Here are made-up nodes, facts about them, and rows of numbers that follow some of those facts. Name the node behind each unnamed row.

Named rows:
drupi: [-0.65  1.24  3.97  2.12 -2.50  2.63  2.12 -0.30  2.64 -3.52  0.37 -1.04
  0.37  1.61 -7.29 -1.15  1.11 -0.03 -5.08  0.55  1.32  2.74 -0.74 -0.12
  4.71  1.04 -3.89]
kalik: [ 0.55 -3.62  0.65 -2.69 -1.23  1.56  1.33 -4.71  3.20  1.52 -5.14  1.39
 -0.68 -0.10  0.41 -1.20  0.62  0.74 -4.67 -2.21  0.35  1.66  1.12  2.08
  1.21  3.01 -2.30]
klakelur: [ 0.48 -0.99  4.89 -3.73 -0.96  0.15 -0.36 -3.09  1.49 -2.44 -4.01 -1.71
 -0.36  0.88  1.21 -0.76  1.10  1.67 -1.86 -1.06 -1.09 -1.29 -1.20  0.33
  0.26  2.93 -2.74]
tograkle: [ 0.40  0.20  2.25 -0.07 -1.92  0.90  1.26 -3.34  1.90 -0.60 -1.53  0.57
 -0.35  1.30  0.10 -1.07  0.47  0.10 -3.18 -0.10 -0.63 -0.90 -0.53 -0.39
  1.35  2.78 -1.86]
migen: [ 0.58  0.79  1.85 -0.47 -1.58  1.66  1.53 -4.80 -2.49  0.15 -0.39  0.89
 -0.18  2.21  0.74 -0.24 -0.39 -1.18 -2.65  1.36 -0.79 -0.40 -1.61 -0.71
  2.49  1.75 -1.89]
braklas: [-0.09  0.77 -2.77  3.33 -0.93  1.85  1.79 -3.84  1.38 -0.61 -1.43  0.46
 -1.59 -0.25 -2.57 -0.30 -0.16  2.32  0.35 -2.00  1.99 -2.91 -0.89  1.57
  2.50 -0.15 -1.86]
dakel: [-0.08 -0.91 -1.03  2.25 -1.84  0.62  1.81 -3.78  2.11 -0.57 -0.97  0.92
 -0.64  0.15 -0.52  0.62 -0.51  2.78 -1.27  0.31  0.28  0.66 -0.89  0.99
  2.22  0.18 -0.42]
stobruk: [-0.05  0.24 -0.58  1.32 -1.72  1.18  1.58 -3.39  1.98 -2.34 -1.18  0.07
 -0.17  0.38 -0.18 -0.26 -0.07  2.97 -1.27  0.48 -0.51 -1.41 -0.56  0.63
  1.45 -1.81 -1.17]
klegror: [-0.24 -2.27 -4.88  0.96 -1.51  2.33  2.35 -5.06  3.31  2.04 -3.77  2.70
 -0.35 -0.02 -2.49  0.55 -0.74  1.35 -3.73 -0.55  0.45  1.45  1.82  2.60
  2.21 -1.62 -1.32]
drokleklom: [ 0.22  0.22 -0.70  2.40 -1.95  1.28  2.17 -3.67  2.30 -0.74 -1.25  1.29
 -0.10  0.76 -0.04 -0.64 -0.46  2.15 -1.76  1.12 -0.62 -1.28 -0.66  0.17
  1.72 -0.84 -1.17]
timol: [-0.89 -0.79 -1.53  5.02 -1.00  0.59  2.37 -4.14  4.16 -0.27 -0.13 -2.16
 -0.33  0.19 -0.58  1.09 -1.11  1.45 -2.24  2.29 -0.69 -3.79 -2.68  0.66
  3.47  5.22  0.69]
voflar: [-0.78 -0.77 -1.68  2.52 -0.92  1.33  1.99 -2.09  2.94  0.75  0.22 -2.13
 -0.59  0.19  0.80  0.47 -0.88  3.14 -0.89  1.60  1.01 -2.20 -1.81 -1.36
  1.53  4.29 -0.32]
rimuk: [-0.18  0.89  0.62  2.54 -1.37  0.55  1.81 -1.68  3.58 -1.67  0.57 -1.30
 -0.14  0.73  1.41 -0.22 -0.52  3.42 -0.70  1.80 -0.56 -3.00 -1.95 -1.83
  1.22  2.39 -0.50]
dasker: [-0.10  0.25 -0.61  1.41 -1.70  1.07  1.49 -3.40  2.16 -2.31 -1.33 -0.07
 -0.24  0.39 -0.08 -0.42 -0.10  2.94 -1.32  0.47 -0.42 -1.51 -0.63  0.28
  1.45 -1.67 -1.19]
pasteskom: [-0.34  0.08 -1.02  0.16 -1.37  1.00  1.08 -2.72  1.92 -3.26 -1.51 -0.37
 -0.12  0.38 -0.27 -0.29  0.07  3.62 -1.54  0.42 -0.70 -1.24 -1.03  0.87
  1.22 -2.18 -1.06]
marik: [-0.18  0.72 -2.80  2.76 -0.97  1.92  1.79 -3.79  1.26 -0.51 -1.37  0.42
 -1.54 -0.18 -2.50 -0.27 -0.12  2.43  0.29 -1.91  1.95 -2.78 -0.80  1.86
  2.48 -0.31 -1.88]
gokligrar: [ 0.03 -0.57 -2.76  1.86 -1.41  2.55  2.21 -3.42  1.44  1.40 -1.24  1.13
 -0.36  0.55  0.53 -0.33 -0.76  1.93 -1.95  0.96  0.76 -1.25  0.01 -0.30
  1.50  0.30 -1.52]

Facts:
β (each to the one after it):
bomul β tovobrur β matul β kalik β lumik β klegror
brabra β latuvun β rovorur
broredu β dropum β favogru β fivi β gubros β flope
depur β stifim β lozem β flosuk
drepen β rimuk β voflar β timol β gudrum β ratrel
drevos β plobregim β drupi β tograkle β skudu
fedu β guselan β flaga β pibo β fovar β momi
fladol β lomak β truder β dobar β drovok
fotis β brodon β deto β faskizon
fuzi β skoston β skabrek β trigom β plabon β migen
gastek β dasker β dakel
kalun β muzu β braso β lesose
kedas β badrogrum β plolate
keklo β koleskul β dudo β rago β febru
kigre β grozile β treklu β drokleklom β gokligrar
klakelur β fledok β reskil β duvon
klerim β tabros β fosto
meklom β ronari β dregun β biman
nazosil β tonevam β duflus β mise β pilir
pasteskom β gurobu β bibul β skinok β stiflestul
pligror β stuska β trazek β gesti β stageme β februs
pligru β nobak β rubrel
ploflista β febral
rilek β drafum β trubral
setene β fipla β tipem β trule β bomir
stetros β zezem β soban β ludri β paflun β robuk
stizor β stobruk
zekul β bokledrul β votram β tramok β fuvas
{badrogrum,dakel,depur,flaga,fotis,klerim,meklom,nazosil,pibo,ploflista,skabrek,stoklu,tovobrur,trigom} Σ 712
{bibul,biman,bomir,brodon,drepen,favogru,fivi,flope,fosto,fovar,fuvas,gesti,gokligrar,gurobu,kalun,ludri,mise,muzu,nobak,pilir,plobregim,ratrel,rubrel,stizor,tabros,trazek,trubral,trule,zezem} Σ 106
{bokledrul,bomul,brabra,dasker,deto,dobar,drafum,drevos,drokleklom,dropum,drupi,dudo,duflus,duvon,faskizon,febru,februs,fedu,fledok,flosuk,fuzi,grozile,gudrum,guselan,klakelur,koleskul,latuvun,lekle,lesose,lozem,matul,migen,paflun,pasteskom,plabon,plolate,plurel,rago,reskil,rilek,rimuk,robuk,ronari,skoston,skudu,stageme,stetros,stifim,stiflestul,stobruk,tograkle,treklu,truder,votram,zekul} Σ 625
{braso,drovok,fladol,gastek,lumik,rovorur,timol,tramok} Σ 941
{broredu,dregun,febral,fipla,gubros,kalik,kedas,keklo,kigre,klegror,lomak,momi,pligror,pligru,setene,skinok,soban,stuska,tipem,tonevam,voflar} Σ 934
ψ kigre <- bibul
ψ gase <- bokledrul
ψ depur <- bonir
ψ plurel <- brodon
ψ kalik <- broredu
ψ klakelur <- dobar
ψ tabros <- drovok
ψ fipla <- drupi
ψ biman <- dudo
ψ skoston <- dupla
ψ drovok <- fipla
ψ drupi <- flokim
ψ broredu <- flosuk
ψ plabon <- fosto
ψ lumik <- fotis
ψ guselan <- gastek
ψ gastek <- gibeklol
ψ sotun <- gubros
ψ skudu <- guselan
ψ fuvas <- kalik
ψ skabrek <- kalun
ψ stuvukem <- kedas
ψ matul <- klakelur
ψ stageme <- koleskul
ψ fivi <- matul
ψ flokim <- meklom
ψ stuska <- migen
ψ fledok <- mise
ψ vipen <- plabon
ψ bomul <- plolate
ψ stetros <- plurel
ψ tograkle <- reskil
ψ ratrel <- rodro
ψ flosuk <- ronari
ψ soban <- skabrek
ψ meklom <- sotun
ψ fovar <- stageme
ψ koplir <- stekun
ψ skiplom <- stoklu
ψ febral <- stuvukem
ψ stizor <- tograkle
ψ rodro <- truder
ψ gubros <- vipen
ψ dobar <- zekul
λ gase <- badrogrum,kedas,plolate
λ travil <- bibul,gurobu,pasteskom,skinok,stiflestul
λ drifluk <- biman,dregun,meklom,ronari
λ koplir <- bokledrul,fuvas,tramok,votram,zekul
λ gibeklol <- bomir,fipla,setene,tipem,trule
λ vuza <- bomul,kalik,klegror,lumik,matul,tovobrur
λ flepler <- brabra,latuvun,rovorur
λ lisker <- braso,kalun,lesose,muzu
λ gutre <- brodon,deto,faskizon,fotis
λ bonir <- broredu,dropum,favogru,fivi,flope,gubros
λ flokim <- dakel,dasker,gastek
λ trofem <- depur,flosuk,lozem,stifim
λ vipen <- dobar,drovok,fladol,lomak,truder
λ flogem <- drafum,rilek,trubral
λ sotun <- drepen,gudrum,ratrel,rimuk,timol,voflar
λ marik <- drevos,drupi,plobregim,skudu,tograkle
λ peflom <- drokleklom,gokligrar,grozile,kigre,treklu
λ stekun <- dudo,febru,keklo,koleskul,rago
λ klokleflim <- duflus,mise,nazosil,pilir,tonevam
λ braklas <- duvon,fledok,klakelur,reskil
λ skiplom <- febral,ploflista
λ dupla <- februs,gesti,pligror,stageme,stuska,trazek
λ stuvukem <- fedu,flaga,fovar,guselan,momi,pibo
λ bruklalor <- fosto,klerim,tabros
λ rodro <- fuzi,migen,plabon,skabrek,skoston,trigom
λ betrir <- lekle
λ surur <- ludri,paflun,robuk,soban,stetros,zezem
λ pema <- nobak,pligru,rubrel
λ vubroral <- plurel
λ tregram <- stizor,stobruk
λ gredrada <- stoklu
Ξ a <- badrogrum,betrir,bomir,bomul,braklas,brodon,dasker,deto,drafum,drovok,drupi,dudo,faskizon,favogru,febral,fladol,fledok,flogem,flope,fosto,fotis,gase,gredrada,gudrum,gutre,kedas,keklam,klegror,lisker,lomak,marik,muzu,paflun,pema,pligror,pligru,ploflista,plurel,rago,ratrel,skabrek,skiplom,stageme,stobruk,stuska,surur,trazek,trigom,trofem,vipen,votram,vuza,zekul
Ξ c <- bibul,bonir,dakel,drepen,drevos,fedu,flaga,guselan,kigre,koplir,lekle,ludri,lumik,matul,momi,nobak,pibo,plobregim,rimuk,robuk,stekun,stifim,timol,trubral,voflar
Ξ g <- biman,broredu,dobar,dupla,fivi,gubros,klakelur,meklom,pasteskom,plolate,reskil,ronari,stiflestul
Ξ b <- bokledrul,brabra,braso,bruklalor,drifluk,drokleklom,dropum,febru,februs,fipla,fovar,fuvas,gokligrar,gurobu,keklo,klokleflim,lozem,peflom,rovorur,rubrel,setene,skoston,stetros,stoklu,tipem,tograkle,tramok,treklu,truder,trule,vubroral,zezem
Ξ f <- depur,duflus,duvon,flosuk,kalun,lesose,nazosil,plabon,sotun,stizor,tonevam,tovobrur
Ξ e <- dregun,flokim,fuzi,gesti,gibeklol,grozile,kalik,mise,rodro,soban,travil,tregram
Ξ d <- flepler,gastek,klerim,koleskul,latuvun,migen,pilir,rilek,skinok,skudu,stuvukem,tabros

Name these rows:
No name comes twice in this set of rows, the named rows included.
[-0.56 -0.09 -2.82  1.16 -1.01  1.65  1.65 -1.54  4.53  0.30 -1.37 -0.65
 -0.24  0.26 -0.03  0.04 -0.53  3.42 -1.53  0.54  0.46 -1.95  0.03 -1.20
  0.69  1.51 -1.32]	favogru
[-0.04  0.79 -1.90  1.03 -1.18  1.27  1.55 -3.53  1.98 -0.61 -1.56  0.97
  0.04  1.23 -1.70  0.94 -0.92  1.56 -1.43  0.85 -1.02 -1.33 -0.40  0.47
  2.29 -1.29 -1.52]	stiflestul
[ 0.37  0.48 -1.37  2.57 -1.89  1.37  2.42 -3.88  2.43 -0.03 -1.27  1.83
 -0.12  0.97  0.03 -0.20 -0.72  1.50 -1.83  1.28 -0.64 -1.41 -0.34 -0.03
  2.05 -0.81 -1.25]	febru
[-0.06  0.29 -0.60  2.72 -1.81  0.55  1.82 -1.71  5.20 -1.64 -1.03  0.29
 -0.16  0.27  0.34 -0.89 -0.06  3.49 -1.80  0.82 -0.66 -2.10 -0.63 -0.53
  0.86  0.67 -0.53]	dropum
[-0.21 -0.27 -2.84  1.36 -1.18  2.37  1.93 -3.48  1.48  1.18 -1.41  0.50
 -0.20  0.68 -0.18  0.13 -0.85  1.96 -1.56  0.76  0.61 -1.25  0.13 -0.53
  1.51 -0.38 -1.68]	bomir
[ 1.34 -0.81  4.25 -2.78 -0.73  0.32  1.49 -3.41  1.91 -0.35 -2.58  0.59
 -0.48  1.37  1.80 -1.50  0.20  0.13 -2.96 -0.84 -1.30 -0.92 -1.11  0.13
  1.68  4.25 -2.47]	flosuk
[-0.42 -0.43 -2.67 -0.06 -0.43  1.63  1.22 -1.46  4.22  1.00 -2.03 -0.65
 -0.16  0.56 -0.33  0.99 -0.86  2.88 -1.38  0.46  0.15 -2.04  0.06 -0.68
  0.86  1.79 -1.68]	fivi
[-1.83  1.90 -1.66 -0.62 -2.24  0.87  0.02 -1.79  0.60 -3.75  1.55 -0.64
 -0.76  0.96 -4.71  0.82  1.25  1.13 -4.91 -1.23  0.94  2.78 -0.47  0.25
  1.97  1.88 -0.07]	meklom
[ 0.11  0.14  1.98 -2.39 -1.17  0.52  0.14 -2.98  1.50 -2.11 -2.32 -1.01
 -0.32  1.11 -0.24 -0.45  0.68  1.28 -2.53 -0.79 -0.91 -1.09 -0.79  0.21
  1.15  2.03 -2.16]	ronari
[-0.62 -0.30 -0.94  1.51 -0.91  1.49  1.70 -0.99  2.68 -0.85  0.57 -2.31
 -0.35  0.06  1.95 -0.78 -0.34  4.40 -0.83  1.25  0.92 -2.85 -1.59 -2.17
  0.26  2.96 -0.61]	drepen
[-0.01 -0.81 -2.42  1.87 -1.38  2.34  2.18 -3.04  1.61  0.73 -1.31  0.66
 -0.39  0.33  0.62 -0.66 -0.54  2.53 -1.74  0.76  0.84 -1.22 -0.22 -0.34
  1.26 -0.05 -1.43]	trule
[ 0.10 -0.48 -0.11 -0.98 -1.12  2.10  1.50 -2.82  1.13  0.55 -1.06  0.04
 -0.52  0.84  0.77 -1.44  0.14  0.92 -3.32 -0.42  0.73 -0.65  0.01 -0.79
  1.10  3.18 -2.04]	mise
[-0.42 -0.74 -2.09  0.79 -1.27  2.30  1.49 -2.84  1.28 -0.87 -1.28 -0.58
 -0.40  0.03  0.42 -0.64 -0.15  3.30 -1.40  0.22  0.98 -1.24 -0.23 -0.10
  0.72 -0.71 -1.55]	muzu
[ 0.03 -1.64 -1.83  1.07 -1.55  3.18  2.60 -6.29 -4.08  1.54 -1.20  1.12
 -0.33  0.69  0.63  0.52 -1.16  0.69 -2.13  1.58  0.98  0.54 -1.03  1.15
  3.04 -1.14 -1.22]	momi

Now the same nodes, written a new way:
Some nodes and their rows:
bomir: [ 0.99  0.26  0.99  2.73  4.37  1.75 -2.05  0.72 -4.82 -0.80 -0.18 -2.94
  0.44 -2.56]
skoston: [ 0.93 -0.96  1.15  2.63  2.77 -2.30 -2.45  0.16 -5.06 -2.12  1.96 -3.87
  1.38  0.03]
drovok: [-0.80 -0.05  0.15 -0.20  1.82  1.02 -0.78  0.52 -2.74 -3.04  0.98 -2.48
 -1.09 -4.09]
flokim: [ 0.35  3.03  0.26 -0.25  0.40 -3.29  0.24  0.25 -2.51 -2.13 -1.90 -2.63
 -1.45 -6.45]
trubral: [ 1.11  0.21  0.96  3.22  3.74  0.85 -2.41  1.40 -3.57 -0.45 -0.52 -2.85
  0.91 -2.33]
brodon: [ 0.91 -1.19 -0.20  1.64  3.75  0.58 -2.95  0.15 -2.45 -2.73  0.41 -2.36
 -0.66 -4.98]
tregram: [ 2.85  1.94 -0.48  0.64  2.17 -1.44 -1.71  0.65 -4.67 -0.39 -3.11 -2.99
  2.13 -3.02]
lekle: [ 0.71 -0.69  0.99  2.10  2.03  0.50 -2.20  1.12 -4.17 -0.51 -1.01 -3.61
  1.38 -1.91]
kalik: [ 1.78 -2.14 -1.47  0.54  2.52  1.27 -3.96  1.65 -2.91 -3.20  1.31 -2.91
  0.48 -4.07]
gokligrar: [ 1.12  0.52  1.16  2.91  3.82  1.51 -2.36  1.51 -4.33 -0.64 -0.15 -2.95
  0.63 -2.45]
stifim: [ 0.52 -1.05  1.18  2.21  2.19  0.44 -2.32  0.94 -4.01 -0.53 -0.89 -3.57
  1.64 -1.93]
skudu: [ 0.68 -0.79  0.85  1.69  2.48  1.37 -2.22  1.22 -5.09 -0.77 -0.47 -3.85
  1.21 -2.00]
drepen: [ 0.60 -0.63  1.31  3.48  3.62  1.75 -2.32  1.24 -2.58 -0.06 -1.77 -2.50
  1.29 -2.94]
keklam: [ 2.77  1.97 -0.46  0.16  2.71 -1.22 -1.53 -0.37 -5.21 -0.55 -3.13 -2.89
  2.11 -3.31]
rubrel: [ 1.08  0.12  1.18  2.98  3.89  0.90 -2.38  1.15 -3.74 -0.72 -0.56 -2.75
  0.98 -2.31]
trazek: [ 0.49 -0.51  1.34  2.75  4.25  3.05 -2.04  0.68 -3.66 -0.07 -2.22 -2.66
  0.87 -3.60]
drevos: [ 0.35 -1.26  1.28  2.39  2.26  0.28 -2.31  0.74 -3.57 -0.56 -1.11 -3.45
  1.80 -1.80]

Which node is each row?
No name comes twice in this set of rows, the named rows included.
[-1.76 -0.28  1.64  0.71  1.19 -0.46 -0.26 -0.26 -2.68 -2.67  0.46 -3.18
 -2.03 -5.36]	drupi
[ 0.71 -0.71  0.10  1.45  3.58  0.62 -2.56  0.26 -2.80 -2.63  0.46 -2.41
 -1.00 -5.13]	fosto
[ 0.04 -0.93  0.65  1.41  3.21  1.20 -1.33 -0.22 -3.28 -1.26 -0.90 -2.50
  2.02 -1.06]	fladol
[ 0.34 -2.10  0.00  0.71  1.84  0.26 -2.82  0.62 -2.83 -2.51  0.28 -3.34
 -0.07 -4.49]	koleskul
[ 0.30  2.74  0.43 -0.35  0.21 -2.11 -0.01  0.27 -2.31 -1.78 -2.40 -2.31
 -1.26 -6.78]	sotun
[-1.05 -0.13  1.11  1.30  1.35 -0.36 -0.86  0.60 -1.64 -2.87  0.62 -2.36
 -1.17 -5.01]	fipla
[ 1.53 -0.01  0.61  2.69  4.01  1.71 -2.97  1.72 -4.36 -0.79 -0.08 -2.85
  0.80 -2.40]	fuvas
[ 1.39  1.80 -0.70 -0.81  1.37 -2.28 -0.89 -0.61 -3.34 -2.52 -1.64 -2.49
 -0.75 -6.28]	vipen
[-1.49  0.28  1.32  0.75  1.03  1.97 -0.33  1.19 -1.83 -2.19 -0.46 -2.44
 -1.85 -6.27]	gubros
[ 2.54  0.64 -1.56 -1.00  1.58 -0.90 -2.56  0.54 -3.10 -2.02 -2.38 -2.49
  0.49 -6.19]	stuvukem
[ 0.53 -1.68 -0.17  0.65  2.69  0.52 -2.43 -0.25 -2.32 -3.02  0.17 -2.44
  0.23 -4.51]	kedas
[ 1.50 -3.32 -1.21  0.18  2.61  2.88 -4.43  1.22 -1.33 -2.55 -0.83 -2.17
  1.18 -5.61]	broredu

